Below is a small trained network, with its code and all its weights. Each question gives an input and a class and asks what happens when units are switched off, that is, made to give their printed mean instead of their output.

import numpy as np


def w(rows, s, z=0):
    codes = np.array(rows[::2]) - 128.0
    scale = np.full(codes.shape[1], s)
    scale[-1] = z or s
    return codes * scale


def f(y):
    return np.maximum(y, 0)


def log_softmax(a):
    a = a - a.max(-1, keepdims=True)
    return a - np.log(np.exp(a).sum(-1, keepdims=True))


def net(x, mask):
    res = np.array(x, float).reshape(1, 6) / 4 @ E
    y = f(res @ A[0][:, :-1].T + A[0][:, -1])
    res = res + np.where(mask, y, B[0][:, -1]) @ B[0][:, :-1]
    return log_softmax(res[-1] @ U[:, :-1].T + U[:, -1])


A, B = {}, {}
E = w([
[156,128,113,62,65],'x0',
[133,71,113,52,204],'x1',
[126,125,2,121,161],'x2',
[133,62,71,166,57],'x3',
[56,157,135,78,138],'x4',
[184,230,142,172,112],'x5',
],0.0082)
A[0] = w([
[145,209,122,41,91,162],'N1',
[172,152,73,114,177,96],'N2',
[168,98,107,142,132,81],'N3',
[126,111,165,144,79,154],'N4',
[174,159,60,104,161,73],'N5',
[108,145,185,45,249,57],'N6',
[141,180,182,136,172,146],'N7',
[176,106,182,168,123,149],'N8',
[84,129,60,111,131,104],'N9',
[139,238,156,65,118,107],'N10',
[145,130,135,86,158,108],'N11',
[81,156,119,166,155,10],'N12',
[159,78,139,91,92,106],'N13',
[121,65,145,71,86,157],'N14',
[154,107,90,167,140,2],'N15',
[169,145,83,114,177,147],'N16',
],0.02,0.005)
B[0] = w([
[245,128,87,240,95,216],'N1',
[109,40,117,150,114,179],'N2',
[151,70,137,107,135,153],'N3',
[241,91,164,96,168,178],'N4',
[69,54,90,165,148,182],'N5',
[24,73,243,9,154,252],'N6',
[186,108,184,184,119,215],'N7',
[112,251,166,132,133,186],'N8',
[159,213,22,179,125,183],'N9',
[108,73,147,242,140,231],'N10',
[90,80,157,119,142,165],'N11',
[152,185,94,50,108,153],'N12',
[173,102,132,17,112,166],'N13',
[102,86,2,78,121,191],'N14',
[130,59,125,133,116,154],'N15',
[140,49,138,157,88,181],'N16',
],0.019,0.015)
U = w([
[192,163,66,106,57,254],'0',
[97,112,125,33,103,35],'1',
[186,167,174,205,62,154],'2',
[123,64,34,113,66,97],'3',
[75,188,2,150,73,64],'4',
],0.0061,0.0062)

Each question gives the input, the list of numbers given to net, and the class t.
The units are the neurons (one row each of A and B). Each row of codes is followed by its name. A weight is (code - 128) times the scale printed after its matrix; where a second scale follows, it is the last column's (A, B and U).
mask holds one flag per neuron, in row order. A switched-off neuron (its flag False) gives its mean, the last column of its row in B, instead of its output. The means were averaged over made-up inputs and are rounded, as every weight is.
A unit's drop is (log p(t) with every unit on - log p(t) with that unit switched off) / (log p(t) with every unit on - log p(t) with every unit switched off).
The circuit of an input: a set's keep is (log p(t) with only the set's units on - log p(t) with every unit switched off) / (log p(t) with every unit on - log p(t) with every unit switched off). Starting from the 12 units with the biggest drops (on a tie, the unit counted first), units are removed one at a time, each time the one whose removal leaves the highest keep (on an exact tie, the one counted first), for as long as the keep stays at least 0.8.
circuit, biggest first: the units of the circuit, biggest drop first
most important unit: the unit with the biggest drop
top k neurons: the k neurons with the biggest drops, biggest first
drop when u is switched off: that unit's drop, to one decimal
input [-2,4,0,6,8,2], class 0: circuit, biggest first -> N6
input [8,3,8,4,7,-8], class 4: top 4 neurons -> N9, N6, N4, N7
input [-7,8,-2,4,0,4], class 1: circuit, biggest first -> N1, N10
input [4,7,-5,3,-4,-6], class 1: top 3 neurons -> N1, N13, N10
input [-2,0,0,4,-6,-3], class 1: top 2 neurons -> N1, N9
input [-1,3,-8,3,-4,-6], class 1: top 3 neurons -> N1, N9, N13
input [-6,-7,2,5,2,-5], class 0: circuit, biggest first -> N6, N10, N5
input [4,-8,7,-1,6,4], class 2: top 3 neurons -> N1, N14, N10
input [-8,-4,-2,4,4,-6], class 0: circuit, biggest first -> N6, N10, N12
input [7,2,3,2,3,8], class 2: top 2 neurons -> N1, N14
input [8,2,6,-4,8,6], class 2: top 3 neurons -> N1, N10, N14
input [-6,-5,5,7,-2,1], class 0: top 3 neurons -> N6, N10, N14
input [-4,-1,-2,8,-1,-2], class 0: top 3 neurons -> N6, N10, N5
input [4,4,-6,3,-8,1], class 0: most important unit -> N6
input [0,7,8,-4,2,-5], class 1: top 3 neurons -> N6, N1, N10
input [-7,4,8,5,6,2], class 4: top 3 neurons -> N9, N6, N4
input [-3,7,-1,3,4,-6], class 1: drop when N6 is switched off -> 0.4
input [3,0,0,4,4,3], class 0: drop when N10 is switched off -> 0.2
input [6,-3,1,-1,-7,-2], class 0: drop when N2 is switched off -> 0.1
input [-1,7,-2,5,8,7], class 2: circuit, biggest first -> N14
